Here is a tiny trained network, its code and every weight. The questions are about switching its units off for an input and a class, where a switched-off unit gives its printed mean instead of its output.

import numpy as np


def w(rows, s, z=0):
    codes = np.array(rows[::2]) - 128.0
    scale = np.full(codes.shape[1], s)
    scale[-1] = z or s
    return codes * scale


def f(y):
    return y / 2 * (1 + np.tanh(0.7978845608 * (y + 0.044715 * y**3)))


def log_softmax(a):
    a = a - a.max(-1, keepdims=True)
    return a - np.log(np.exp(a).sum(-1, keepdims=True))


def net(x, mask):
    res = np.array(x, float).reshape(1, 7) / 4 @ E
    y = f(res @ A[0][:, :-1].T + A[0][:, -1])
    res = res + np.where(mask, y, B[0][:, -1]) @ B[0][:, :-1]
    return log_softmax(res[-1] @ U[:, :-1].T + U[:, -1])


A, B = {}, {}
E = w([
[144,35,99,125,184],'x0',
[69,139,187,176,122],'x1',
[2,92,80,33,99],'x2',
[140,93,198,88,101],'x3',
[130,166,69,170,36],'x4',
[104,39,205,174,141],'x5',
[68,209,168,109,193],'x6',
],0.007)
A[0] = w([
[60,143,149,139,103,252],'n0',
[96,128,169,96,207,92],'n1',
[103,183,131,154,98,100],'n2',
[93,117,143,102,194,90],'n3',
[89,123,141,95,202,62],'n4',
[139,53,138,81,117,117],'n5',
[125,74,119,152,149,7],'n6',
[46,98,153,89,66,209],'n7',
[119,142,202,95,161,192],'n8',
[131,134,155,138,145,107],'n9',
[138,100,182,246,130,224],'n10',
[83,173,135,161,110,203],'n11',
[120,152,79,55,142,38],'n12',
[135,56,127,97,138,74],'n13',
[152,113,86,177,110,135],'n14',
[115,137,124,138,135,118],'n15',
],0.011,0.0029)
B[0] = w([
[103,199,51,155,114,214],'n0',
[214,68,202,164,145,205],'n1',
[123,136,111,84,84,171],'n2',
[204,104,171,134,112,180],'n3',
[220,93,180,133,127,183],'n4',
[97,181,103,45,65,190],'n5',
[112,81,184,63,103,138],'n6',
[79,218,33,141,122,253],'n7',
[176,109,147,185,169,215],'n8',
[130,114,124,136,150,139],'n9',
[151,38,173,207,255,251],'n10',
[91,195,63,98,106,192],'n11',
[112,77,151,196,215,177],'n12',
[107,145,129,33,62,172],'n13',
[168,119,169,183,166,181],'n14',
[97,117,132,123,152,127],'n15',
],0.0075,0.0056)
U = w([
[164,114,142,255,192,201],'0',
[127,54,196,112,149,3],'1',
[12,192,56,70,100,124],'2',
[183,174,136,77,45,168],'3',
],0.0091,0.0058)

Each question gives the input, the list of numbers given to net, and the class t.
The units are the neurons (one row each of A and B). Each row of codes is followed by its name. A weight is (code - 128) times the scale printed after its matrix; where a second scale follows, it is the last column's (A, B and U).
mask holds one flag per neuron, in row order. A switched-off neuron (its flag False) gives its mean, the last column of its row in B, instead of its output. The means were averaged over made-up inputs and are rounded, as every weight is.
A unit's drop is (log p(t) with every unit on - log p(t) with that unit switched off) / (log p(t) with every unit on - log p(t) with every unit switched off).
The circuit of an input: a set's keep is (log p(t) with only the set's units on - log p(t) with every unit switched off) / (log p(t) with every unit on - log p(t) with every unit switched off). Starting from the 12 units with the biggest drops (on a tie, the unit counted first), units are removed one at a time, each time the one whose removal leaves the highest keep (on an exact tie, the one counted first), for as long as the keep stays at least 0.8.
units of the circuit, in order: the units of the circuit, biggest drop first
unit that matters most: the unit with the biggest drop
k most important neurons: the k neurons with the biggest drops, biggest first
drop when u is switched off: that unit's drop, to one decimal
input [8,-3,1,5,-6,2,-3], class 3: unit that matters most => n5
input [8,7,-1,5,3,-7,-3], class 2: units of the circuit, in order => [n1; n8]
input [1,-8,0,-5,2,-8,7], class 0: 3 most important neurons => [n12; n7; n5]
input [-8,-7,0,-2,1,4,7], class 2: 2 most important neurons => [n10; n11]
input [-5,6,8,1,-7,-1,4], class 0: units of the circuit, in order => [n1; n8]
input [3,-7,-5,6,-3,-2,-2], class 3: units of the circuit, in order => [n10; n5]
input [-1,-3,8,2,-1,-1,8], class 0: 3 most important neurons => [n12; n1; n4]
input [7,-8,2,0,-7,-8,1], class 1: 4 most important neurons => [n12; n7; n13; n0]
input [5,3,5,4,-6,2,-6], class 2: 2 most important neurons => [n7; n5]
input [8,-6,-1,2,0,-2,1], class 2: 4 most important neurons => [n10; n1; n5; n8]
input [-4,4,5,0,-7,-2,3], class 0: 2 most important neurons => [n1; n8]
input [-7,1,-4,-5,6,2,7], class 2: drop when n11 is switched off => 0.3
input [0,-6,7,7,4,6,-1], class 2: drop when n15 is switched off => 0.0
input [-6,7,7,1,-7,0,6], class 0: units of the circuit, in order => [n8]
input [0,3,2,4,5,4,2], class 2: drop when n7 is switched off => 0.1
